The elements form a tree under R. A name lists the branches taken from the top; the branches are c j e t h p. The symbol w goes to the parent.

Some elements and rows for them; each showing differs a little:
j: [-4.12, -1.84, -5.65,  1.74, -1.38, -3.30, -2.73,  7.35,  0.92, -0.13,  3.53,  4.59,  3.84]
t-p: [ -0.42,  -0.61,   1.71,   2.60,   3.09,   1.58,  -3.13, -10.18,   2.01,   5.20,   2.07,  -0.19,  -1.96]
p-j: [ 6.65,  1.35,  4.63, -1.07,  1.35, -1.58,  2.16,  6.56,  1.07, -5.63, -3.09, -3.35,  2.28]
p-e: [ 4.87,  4.66,  0.08, -5.53, -2.72,  2.72,  4.44,  3.47, -2.88, -5.40, -3.60, -4.84, -2.96]
t-h: [-2.20, -5.54,  4.21, -3.46,  2.89, -0.80, -0.34, -7.98, -3.88,  6.78, -2.07,  0.25, -1.04]
j: [-3.74, -0.79, -4.51,  2.23,  0.53, -0.53, -1.72,  7.08,  0.98, -0.26,  4.31,  3.67,  3.80]
j-c: [-4.94, -1.95, -5.88,  3.34, -3.18, -1.45,  0.78,  5.87,  1.38,  0.93,  2.24,  4.43,  4.47]
j-j: [ 2.03, -1.39, -0.18,  0.26,  2.33, -2.71,  1.34,  7.23,  1.23, -2.68,  2.57,  6.46,  6.62]
t-e: [ 2.81, -2.14, -0.27, -6.41,  3.81,  1.86,  5.66, -9.80, -2.91,  2.46, -0.38, -1.93, -2.83]
j-e: [-1.68,  2.64, -6.12, -4.33,  2.11, -2.08,  3.48,  7.28, -1.93, -3.05,  3.16,  2.04,  5.23]
p-p: [ 2.97,  7.14,  0.05,  3.19, -0.90,  3.48, -6.89,  1.31,  3.59, -2.38,  0.04, -5.44, -4.06]
t-p: [  1.02,   0.37,   0.74,   1.48,   4.54,   2.52,  -4.69, -10.78,   1.53,   5.01,   1.51,   0.09,  -2.07]
j-e: [-0.68,  1.56, -5.51, -3.20,  1.01, -1.83,  3.91,  6.37, -2.76, -2.90,  4.05,  2.73,  4.48]
t-c: [-5.87, -6.78, -0.02,  0.12, -0.28,  0.13,  3.99, -7.84, -2.91,  3.52,  0.37,  2.40,  2.24]
j-j: [ 1.63, -2.26, -0.87,  0.62,  2.60, -2.91,  2.03,  8.31,  0.58, -1.40,  2.93,  6.24,  5.39]
R: [-5.07,  2.52, -4.27, 11.07,  1.54,  1.63, -0.15,  4.77,  1.47, -1.96,  1.12, -2.52, -0.47]
j: [-2.77, -1.62, -4.67,  2.55,  0.07, -1.55, -1.71,  7.07,  2.32, -0.03,  3.97,  4.73,  4.32]
t: [ -1.04,  -3.29,   2.03,   1.02,   3.63,   1.09,   0.87, -10.57,  -2.33,   5.23,  -0.88,   0.42,   0.88]
j-j: [ 0.78, -1.86, -0.04,  0.90,  3.00, -1.98,  2.40,  7.46,  0.98, -1.60,  2.53,  6.55,  4.61]

Follow the symbols from each start, one at a time.
Each answer is a row, close to the row of the element it stands for.
---
[-4.09, -5.11,  0.61, -0.05, -2.04, -1.17,  4.12, -9.14, -1.42,  1.57, -1.15,  2.66,  1.07]
w	[ -2.41,  -3.60,   1.50,  -0.19,   1.71,  -0.18,  -0.53, -10.37,  -1.79,   4.38,   0.54,   1.30,  -1.64]
h	[-1.49, -4.55,  3.83, -0.65,  3.35, -1.18, -1.33, -8.37, -4.16,  5.74, -1.99, -0.78, -2.04]
w	[ -1.41,  -3.85,   1.95,  -1.15,   4.11,   1.91,  -0.12, -10.38,  -1.45,   5.12,   0.16,   0.44,  -1.26]
h	[-1.57, -5.29,  2.36, -1.40,  2.63, -2.47, -0.44, -9.23, -3.62,  7.23, -3.30,  0.19, -1.14]
w	[ -0.47,  -2.80,   2.47,   1.43,   2.90,   0.34,   0.71, -10.46,  -1.40,   5.88,   1.00,   1.26,  -1.18]
j	[ 2.94, -4.89,  5.88, -1.97,  5.84, -2.34,  2.38, -7.13, -2.33,  1.64, -0.18,  3.02,  1.80]
w	[ -0.08,  -3.32,   1.01,  -0.37,   3.51,  -0.94,  -0.55, -10.31,  -1.21,   4.38,   0.17,   0.81,  -2.18]
e	[  3.84,  -2.76,   0.02,  -5.97,   3.71,   2.03,   3.93, -10.76,  -4.19,   1.60,   0.86,  -1.74,  -2.50]
w	[ -0.96,  -4.66,   1.81,   0.25,   3.02,  -0.46,   0.66, -10.80,  -2.38,   3.42,  -0.14,   0.21,   0.87]
p	[  0.39,   1.15,   0.27,   4.11,   3.52,   2.31,  -4.63, -10.12,   1.80,   4.34,   2.49,   0.37,  -1.39]
w	[ -1.33,  -3.93,   2.22,   1.15,   2.80,   0.17,   0.77, -10.02,  -1.84,   5.82,  -0.37,   1.56,  -0.94]
p	[ 0.59,  0.97,  1.13,  1.98,  3.54,  2.69, -3.58, -9.65,  1.19,  4.16,  2.57, -0.33, -2.09]
w	[ -1.06,  -3.76,   2.73,  -0.62,   3.18,   1.32,   0.09, -10.35,  -1.87,   5.15,   1.05,   0.86,  -0.29]
h	[-1.87, -3.75,  3.70, -2.79,  3.04, -1.43, -1.15, -8.71, -2.93,  6.23, -1.86, -0.49, -1.79]
w	[ -2.14,  -4.46,   2.05,  -1.28,   3.88,  -0.19,   1.06, -10.33,  -1.23,   4.52,   0.27,   2.55,  -1.23]
---
[-1.38, -3.69,  3.55, -1.35,  3.64, -2.09, -0.83, -7.81, -3.45,  5.17, -2.87,  0.67, -1.15]
w	[ -1.70,  -3.01,   2.35,   0.66,   3.42,   1.02,   0.78, -11.38,  -1.84,   6.35,   1.34,   1.88,  -1.47]
w	[-5.46,  1.50, -2.54, 10.45,  0.31,  1.19,  0.21,  3.05,  2.43, -3.28,  1.92, -2.76, -0.13]
p	[ 2.42,  4.87,  0.86,  0.91, -3.11,  0.61, -1.25,  7.09,  1.03, -6.83, -3.02, -6.60, -4.38]
e	[ 3.88,  4.73, -0.36, -5.59, -2.21,  1.77,  2.72,  3.45, -3.19, -5.94, -3.58, -5.50, -1.89]
w	[ 1.79,  4.36,  1.11,  0.01, -4.66,  1.87, -0.40,  7.22,  1.23, -5.88, -3.00, -7.01, -2.40]
w	[-6.55,  1.76, -0.81,  8.62,  0.91, -0.01, -0.23,  2.91,  2.98, -1.99,  2.57, -3.40,  0.00]
p	[ 2.08,  3.06,  0.13,  0.43, -4.64,  0.98, -1.54,  7.05,  0.89, -5.20, -2.89, -7.16, -2.69]
c	[-1.42,  0.85, -1.49,  1.22, -7.11,  1.25,  3.45,  7.09, -0.18, -6.28, -4.52, -1.16, -0.11]
w	[ 2.53,  3.23,  0.21,  0.18, -4.10,  1.63, -0.94,  7.50,  1.26, -6.57, -2.77, -6.31, -2.63]
p	[ 3.59,  7.10,  1.22,  4.53, -1.31,  2.78, -6.60,  2.00,  4.17, -1.38, -0.48, -5.93, -2.88]
w	[ 1.79,  4.30,  0.73, -0.74, -4.08,  1.29, -0.47,  6.29,  0.97, -6.07, -3.35, -6.64, -3.62]
h	[ 3.45,  1.56,  3.00, -2.36, -4.68, -1.01, -1.26,  5.53, -3.15, -4.39, -4.88, -4.71, -2.13]
w	[ 2.72,  4.42,  1.49,  1.22, -3.64, -0.83, -1.30,  5.50,  0.18, -5.98, -2.60, -7.75, -1.96]
t	[ 0.31,  5.74,  1.80, -1.48, -4.79,  0.01, -4.24,  3.88,  2.50, -2.44, -2.64, -5.68, -4.88]
w	[ 1.98,  4.26,  1.11,  0.84, -3.31,  1.16, -0.20,  7.31,  0.88, -6.49, -2.60, -6.68, -2.53]
---
[-4.69, -5.68,  0.13,  1.53, -0.94,  0.23,  3.59, -9.27, -2.31,  3.80, -0.87,  2.75,  0.74]
w	[ -1.26,  -4.32,   2.03,   1.02,   3.57,   0.67,   1.04, -11.20,  -0.03,   3.97,   2.11,   0.32,  -0.42]
j	[ 3.17, -3.86,  4.69, -2.63,  6.21, -2.37,  2.63, -6.77, -1.73,  1.53, -1.32,  3.61,  1.97]
w	[ -0.76,  -3.19,   2.66,   1.18,   4.37,  -0.54,   0.39, -10.06,  -2.61,   3.33,  -0.32,   1.58,  -1.03]
w	[-5.42,  2.77, -3.10, 10.33,  0.70,  1.47, -0.39,  3.43,  2.38, -4.05,  1.17, -3.54, -0.42]
t	[ -1.43,  -3.72,   1.71,   0.44,   4.15,   0.02,   0.57, -10.96,  -1.03,   5.08,   0.59,   1.84,  -0.97]
w	[-5.82,  2.52, -3.53, 10.30,  0.73,  0.77,  1.58,  2.52,  2.46, -3.45,  1.50, -4.81,  0.53]
j	[-3.70, -1.29, -4.45,  2.63, -0.58, -2.28, -1.84,  8.62,  0.98, -0.83,  4.73,  5.57,  3.17]
j	[ 3.22, -3.42,  0.04,  0.56,  2.35, -2.32,  0.85,  8.12, -0.01, -2.01,  4.37,  6.03,  7.30]
w	[-3.66, -0.91, -5.54,  3.70, -1.46, -1.83, -1.35,  7.84,  0.57, -0.16,  5.54,  3.49,  4.37]
j	[ 2.99, -2.04,  0.45,  0.83,  2.61, -2.52,  0.99,  8.35, -1.07, -1.56,  2.19,  7.12,  6.07]
w	[-3.77, -1.26, -5.73,  2.02, -0.09, -1.74, -1.74,  7.97,  2.96, -0.94,  4.78,  4.30,  3.86]
w	[-4.53,  2.77, -3.20, 10.56,  0.01,  0.51,  1.20,  4.99,  1.59, -3.32,  1.40, -4.44, -0.21]
j	[-3.87, -1.18, -5.75,  4.38, -1.19, -1.72, -1.43,  8.90,  0.83, -0.77,  3.34,  3.58,  4.26]
p	[-0.67,  2.04, -4.29,  5.99,  0.02,  1.08, -5.76,  3.36,  3.38,  2.37,  5.85,  3.55,  2.07]
w	[-3.30, -1.19, -5.48,  2.93, -1.14, -2.05, -1.25,  6.61,  2.12, -0.44,  5.18,  5.56,  3.55]
---
[ -2.13,  -2.15,   1.54,  -2.42,   1.01,   0.62,  -1.07, -10.47,   1.13,   6.83,   0.51,   0.56,  -2.50]
w	[ -1.45,  -3.04,   1.64,   0.52,   4.28,  -0.41,   1.34, -12.24,  -1.90,   4.03,   0.08,   0.09,  -1.89]
w	[-3.78,  1.61, -3.77, 11.14,  1.66,  0.41,  1.21,  3.29,  2.27, -2.89,  2.00, -3.06, -0.31]
j	[-2.81, -1.09, -5.47,  3.61,  0.41, -1.87, -2.24,  7.64,  2.89, -0.06,  3.88,  5.45,  4.61]
c	[-5.13, -2.64, -5.27,  1.31, -4.21, -0.62,  1.89,  5.91,  0.17, -0.39,  2.68,  5.41,  3.42]
w	[-4.06, -0.13, -4.01,  3.34, -0.83, -2.26, -1.45,  7.47,  1.40, -0.47,  4.85,  5.30,  3.84]
e	[-1.53,  1.79, -6.19, -3.11,  1.55, -0.67,  3.04,  6.57, -1.99, -2.33,  3.08,  2.10,  4.61]
w	[-3.11, -0.45, -4.85,  4.16, -0.23, -1.50, -1.27,  7.88,  0.43, -0.63,  5.89,  3.99,  3.78]
p	[-1.51,  2.34, -6.38,  6.42,  0.25,  2.48, -6.82,  5.34,  3.91,  3.07,  4.49,  2.14,  2.22]
w	[-3.87, -1.37, -4.43,  3.42, -0.26, -1.82, -2.71,  8.45,  1.76,  0.48,  4.84,  5.50,  3.78]
j	[ 4.13, -2.12,  0.31,  0.03,  2.55, -3.30,  1.24,  8.70, -0.50, -0.88,  3.17,  8.74,  5.19]
w	[-3.51, -1.09, -3.70,  2.57,  0.33, -2.16, -0.86,  7.83,  2.02,  0.15,  3.42,  6.15,  5.14]
e	[-0.51,  0.80, -4.38, -3.30,  1.47, -1.67,  3.42,  7.68, -3.26, -3.57,  2.07,  3.24,  4.52]
w	[-3.11, -1.76, -5.73,  2.42, -0.23, -2.31, -1.56,  7.45,  2.02, -0.59,  3.27,  4.59,  4.19]
c	[-5.15, -3.96, -5.75,  1.94, -4.13, -1.80,  1.54,  6.91, -0.56, -0.34,  3.48,  6.37,  3.51]
w	[-3.36, -1.41, -4.72,  3.36,  0.04, -2.54, -1.12,  8.24,  0.65,  0.71,  4.72,  4.78,  3.95]
---
[-5.16,  2.27, -1.87,  8.73,  1.17,  1.29, -1.50,  3.51,  2.80, -3.08,  0.39, -3.39,  0.83]
j	[-3.78, -0.93, -5.49,  1.77,  0.91, -2.62, -1.90,  8.20,  1.36,  0.33,  4.67,  5.39,  4.25]
c	[-3.72, -2.48, -5.43,  2.23, -4.54, -0.01,  1.93,  6.45, -0.35,  0.74,  3.00,  5.50,  3.45]
w	[-4.15, -2.54, -5.84,  2.96, -1.12, -1.95, -1.37,  7.83,  0.26, -0.70,  4.14,  4.84,  4.06]
p	[-0.87,  2.65, -5.20,  6.19,  0.85,  2.43, -6.00,  4.30,  3.37,  1.37,  5.36,  3.07,  1.80]
w	[-3.41, -1.49, -5.89,  2.66, -1.01, -1.71, -0.30,  7.46,  1.54, -0.78,  5.75,  5.86,  3.82]
e	[-0.70,  1.41, -5.13, -3.61,  0.86, -0.93,  2.90,  6.76, -3.49, -2.73,  3.69,  4.08,  4.57]
w	[-3.31, -1.16, -5.30,  3.70, -0.90, -2.21, -0.31,  6.71,  2.00, -0.22,  4.85,  4.20,  4.00]
p	[-2.06,  2.92, -4.66,  5.49,  1.13,  1.43, -6.17,  3.38,  3.76,  2.53,  4.10,  2.60,  1.80]
w	[-3.06, -2.45, -4.78,  2.30, -0.78, -2.56, -2.06,  7.14,  1.85,  0.14,  4.04,  5.11,  4.37]
c	[-4.56, -3.95, -5.72,  2.66, -4.12, -1.71,  1.76,  5.90,  0.94, -0.44,  2.70,  5.62,  3.78]
w	[-3.09, -0.11, -5.75,  2.94, -1.12, -1.45, -0.13,  8.66,  0.64,  0.61,  4.52,  4.92,  5.32]
j	[ 2.62, -3.16,  0.17,  0.47,  2.03, -3.51,  0.93,  9.22,  1.06, -2.04,  2.72,  7.07,  6.18]
w	[-3.18, -1.28, -4.61,  3.86, -1.53, -2.54, -1.76,  7.55,  1.29,  0.98,  3.39,  4.28,  3.58]
j	[ 0.56, -1.50, -1.17,  0.49,  2.70, -2.34,  0.24,  8.49,  0.54, -3.20,  2.11,  7.76,  5.67]
w	[-3.71, -2.15, -4.97,  2.61, -0.10, -2.07, -1.69,  7.47,  1.17,  0.56,  4.26,  3.31,  4.78]
---
[ 2.28,  3.96,  3.39, -0.73, -4.26,  1.18, -0.07,  6.73,  1.26, -6.21, -3.47, -5.62, -3.04]
t	[-0.43,  5.32,  3.90, -1.10, -5.65, -1.14, -2.80,  3.13,  1.91, -2.42, -1.39, -6.33, -4.96]
w	[ 2.84,  4.13,  0.30, -0.05, -4.86,  0.27, -1.22,  6.38,  0.02, -6.09, -2.45, -5.73, -3.50]
j	[ 6.49,  1.71,  5.33, -2.52,  2.35, -1.10,  3.18,  7.38,  1.05, -5.87, -2.57, -2.37,  1.99]
w	[ 1.04,  3.49,  1.35, -0.66, -5.56,  0.77,  0.19,  6.60,  0.16, -5.93, -4.61, -6.39, -3.22]
j	[ 6.76,  2.43,  5.24, -1.96,  1.82, -2.42,  2.47,  6.79,  0.94, -6.17, -3.32, -3.54,  1.23]
w	[ 2.04,  3.99,  1.55,  0.99, -3.57,  0.57, -0.63,  6.08,  1.77, -5.56, -4.21, -6.27, -2.81]
j	[ 4.63,  1.09,  5.99, -2.86,  1.66, -2.12,  2.41,  5.73,  0.97, -5.13, -2.92, -3.14,  1.33]
w	[ 0.49,  3.61,  0.96,  1.67, -3.36, -0.37, -0.26,  6.82,  1.18, -6.66, -3.04, -6.49, -2.72]
w	[-5.71,  2.01, -3.31, 11.99,  1.21,  1.11, -0.69,  4.08,  3.46, -2.34,  1.83, -5.24, -1.01]
j	[-3.35, -0.87, -5.31,  4.04, -0.84, -3.71, -0.76,  7.98,  1.15, -0.86,  3.73,  4.49,  4.98]
e	[-1.81,  1.71, -5.10, -3.88,  1.95, -2.04,  3.30,  7.16, -3.56, -3.21,  3.27,  3.42,  2.99]
w	[-5.01, -0.84, -4.35,  3.11, -1.05, -1.27, -1.38,  8.10,  1.41, -1.33,  4.65,  4.71,  4.60]
